Here is a tiny trained network, its code and every weight. The questions are about switching its units off for an input and a target symbol, where a switched-off unit gives its printed mean instead of its output.

import numpy as np


def w(rows, s, z=0):
    codes = np.array(rows[::2]) - 128.0
    scale = np.full(codes.shape[1], s)
    scale[-1] = z or s
    return codes * scale


def f(y):
    return y / 2 * (1 + np.tanh(0.7978845608 * (y + 0.044715 * y**3)))


def softmax(a):
    e = np.exp(a - a.max(-1, keepdims=True))
    return e / e.sum(-1, keepdims=True)


def log_softmax(a):
    a = a - a.max(-1, keepdims=True)
    return a - np.log(np.exp(a).sum(-1, keepdims=True))


def net(x, mask):
    ids = ['βδζημω'.index(c) for c in x.split()]
    T = len(ids)
    res = E[ids] + P[:T]
    u = 0
    for l in range(2):
        q, k, v = (res @ M[l].T for M in (Q, K, V))
        z = softmax(np.where(np.tri(T) > 0, q @ k.T / 3**0.5, -1e9)) @ v
        res = res + np.where(mask[u], z, O[l][:, -1]) @ O[l][:, :-1]
        u += 1
        y = f(res @ A[l][:, :-1].T + A[l][:, -1])
        res = res + np.where(mask[u : u + 4], y, B[l][:, -1]) @ B[l][:, :-1]
        u += 4
    return log_softmax(res[-1] @ U[:, :-1].T + U[:, -1])


Q, K, V, O, A, B = {}, {}, {}, {}, {}, {}
E = w([
[235,160,194,159,178,133,127,102,114,147],'β',
[141,84,201,70,189,102,18,82,114,143],'δ',
[109,111,77,251,140,94,161,124,173,143],'ζ',
[149,85,151,177,153,167,144,60,102,166],'η',
[104,100,216,174,147,152,72,86,92,34],'μ',
[175,139,108,147,88,143,30,187,182,94],'ω',
],0.017)
P = w([
[76,135,164,150,233,101,108,2,146,153],'0',
[111,95,133,180,116,31,232,187,64,148],'1',
[140,118,129,177,105,75,178,174,117,152],'2',
[154,144,138,186,114,93,124,174,94,160],'3',
[170,143,143,190,114,122,94,195,109,165],'4',
[177,167,125,196,130,155,57,198,125,170],'5',
[197,188,125,212,126,165,38,204,145,180],'6',
],0.0068)
Q[0] = w([
[140,219,83,72,168,2,175,109,159,109],'0.h1',
[204,129,101,206,132,140,50,147,175,205],'0.h1',
[142,91,99,120,134,230,22,174,230,79],'0.h1',
],0.0074)
K[0] = w([
[128,116,82,123,67,62,165,190,187,176],'0.h1',
[144,203,171,141,254,149,129,87,194,153],'0.h1',
[79,118,77,148,183,172,97,80,186,123],'0.h1',
],0.0095)
V[0] = w([
[65,139,162,178,118,106,173,109,132,107],'0.h1',
[121,143,139,116,98,254,198,52,107,194],'0.h1',
[167,182,103,128,148,82,183,185,161,132],'0.h1',
],0.0072)
O[0] = w([
[120,68,182,196,172,254,113,138,210,151,168],'0.h1',
[103,112,174,200,92,106,204,215,48,144,155],'0.h1',
[132,92,232,84,26,177,80,47,169,128,3],'0.h1',
],0.0075,0.0032)
A[0] = w([
[213,180,176,147,147,178,152,137,151,165,179],'0.n1',
[85,139,109,178,162,79,104,58,171,172,224],'0.n2',
[104,114,112,126,3,96,95,156,132,109,2],'0.n3',
[99,88,176,128,166,83,139,212,125,143,22],'0.n4',
],0.0081,0.00073)
B[0] = w([
[77,97,174,163,41,67,101,140,89,62,254],'0.n1',
[205,60,158,98,83,184,194,157,59,157,190],'0.n2',
[109,152,255,133,80,35,82,173,12,69,128],'0.n3',
[158,151,144,200,68,211,57,53,119,196,162],'0.n4',
],0.0089,0.0076)
Q[1] = w([
[74,210,74,1,144,142,140,126,212,92],'1.h1',
[168,63,138,189,162,153,91,177,84,167],'1.h1',
[116,164,118,1,110,80,136,116,165,181],'1.h1',
],0.0098)
K[1] = w([
[49,47,150,124,148,155,252,81,98,156],'1.h1',
[122,184,119,99,140,153,45,157,159,97],'1.h1',
[127,59,144,112,154,96,198,99,114,184],'1.h1',
],0.012)
V[1] = w([
[104,87,210,75,141,104,75,90,90,12],'1.h1',
[175,192,194,169,87,3,215,187,69,152],'1.h1',
[20,93,144,234,156,121,173,184,168,42],'1.h1',
],0.0057)
O[1] = w([
[164,155,2,141,101,192,117,37,123,108,216],'1.h1',
[105,118,81,31,62,100,181,111,46,194,254],'1.h1',
[40,26,73,126,158,121,143,116,96,60,167],'1.h1',
],0.0095,0.0078)
A[1] = w([
[247,145,96,123,208,137,63,51,157,186,141],'1.n1',
[155,128,188,187,254,81,158,160,130,69,46],'1.n2',
[180,134,141,142,160,160,136,146,215,76,67],'1.n3',
[76,91,196,164,198,84,121,216,225,169,6],'1.n4',
],0.0063,0.0021)
B[1] = w([
[75,107,118,204,96,183,176,133,184,141,253],'1.n1',
[196,116,106,99,68,172,200,136,166,178,229],'1.n2',
[45,192,121,145,136,59,157,107,24,232,179],'1.n3',
[127,127,132,2,20,236,96,81,121,68,172],'1.n4',
],0.0066,0.0051)
U = w([
[154,121,100,93,51,129,153,121,67,113,92],'β',
[188,107,137,69,202,59,184,227,126,117,252],'δ',
[128,46,101,171,148,118,149,151,130,33,149],'ζ',
[4,109,203,137,136,104,171,195,72,168,93],'η',
[104,83,180,62,66,173,200,193,167,93,114],'μ',
[137,171,174,155,92,156,140,164,132,179,134],'ω',
],0.0043,0.0047)

Each question gives the input, a string of symbols that net reads in full, and the target symbol t.
The units are the heads (3 rows each of Q, K, V and O) and the neurons (one row each of A and B). Each row of codes is followed by its name. A weight is (code - 128) times the scale printed after its matrix; where a second scale follows, it is the last column's (O, A, B and U).
mask holds one flag per unit, layer by layer, with each layer's heads first. A switched-off unit (its flag False) gives its mean, the last column of its rows in O or B, instead of its output. The means were averaged over made-up inputs and are rounded, as every weight is.
A unit's drop is (log p(t) with every unit on - log p(t) with that unit switched off) / (log p(t) with every unit on - log p(t) with every unit switched off).
The circuit of an input: a set's keep is (log p(t) with only the set's units on - log p(t) with every unit switched off) / (log p(t) with every unit on - log p(t) with every unit switched off). Starting from all 10 units, units are removed one at a time, each time the one whose removal leaves the highest keep (on an exact tie, the one counted first), for as long as the keep stays at least 0.8.
units of the circuit, in order: the units of the circuit, biggest drop first
unit that matters most: the unit with the biggest drop
top k neurons: the k neurons with the biggest drops, biggest first
top k neurons in layer l: the k neurons of layer l with the biggest drops, biggest first
input ω δ ζ δ ω, target ω: top 2 neurons => (0.n3, 0.n1)
input β β β ζ μ η, target ζ: units of the circuit, in order => (1.h1, 0.n2)
input ω μ μ, target ω: units of the circuit, in order => (1.h1, 0.h1, 0.n1, 1.n3)
input μ β β η ω δ, target μ: top 3 neurons => (1.n4, 1.n2, 0.n3)
input ζ β β ω δ μ δ, target ζ: unit that matters most => 0.h1
input β η ζ, target β: units of the circuit, in order => (1.h1, 0.n1, 0.h1)
input ω η η δ β η, target ω: units of the circuit, in order => (1.h1, 0.h1, 0.n1)
input β η β μ, target ζ: units of the circuit, in order => (1.h1, 0.h1)
input ζ ζ η η β ζ, target β: units of the circuit, in order => (1.h1, 0.n1)
input η ω ζ β β β, target η: units of the circuit, in order => (1.h1, 0.h1, 0.n4)
input μ μ μ μ ω, target μ: units of the circuit, in order => (1.h1, 0.h1, 1.n4, 1.n2)
input ζ η β ω β, target ζ: units of the circuit, in order => (1.h1, 0.h1, 0.n2, 0.n1)
input ζ μ η ω η η, target ζ: units of the circuit, in order => (0.h1, 1.h1, 0.n2)
input ω ζ β μ δ, target ω: top 2 neurons => (0.n1, 1.n1)
input β δ η η ζ, target ω: units of the circuit, in order => (1.h1, 0.n1, 0.n4, 0.h1)
input η β ω μ ζ η, target η: units of the circuit, in order => (0.h1, 1.h1)
input ζ β δ δ η, target ω: units of the circuit, in order => (1.h1, 0.n1, 0.h1)
input μ β ω μ, target μ: top neuron => (1.n4)
input δ μ ζ ω ζ η, target δ: top 2 neurons => (0.n1, 0.n4)
input δ μ δ ω ζ, target δ: top 2 neurons in layer 0 => (0.n1, 0.n2)
input η β ω η μ, target η: top 2 neurons in layer 0 => (0.n3, 0.n4)
input δ δ β ω β β ζ, target δ: top neuron in layer 0 => (0.n1)
input η ζ ζ, target μ: top 2 neurons => (1.n4, 0.n1)
input ζ μ β ω η μ ω, target ζ: top 2 neurons in layer 0 => (0.n1, 0.n3)
input δ η β η η δ, target ω: top 2 neurons in layer 0 => (0.n1, 0.n4)
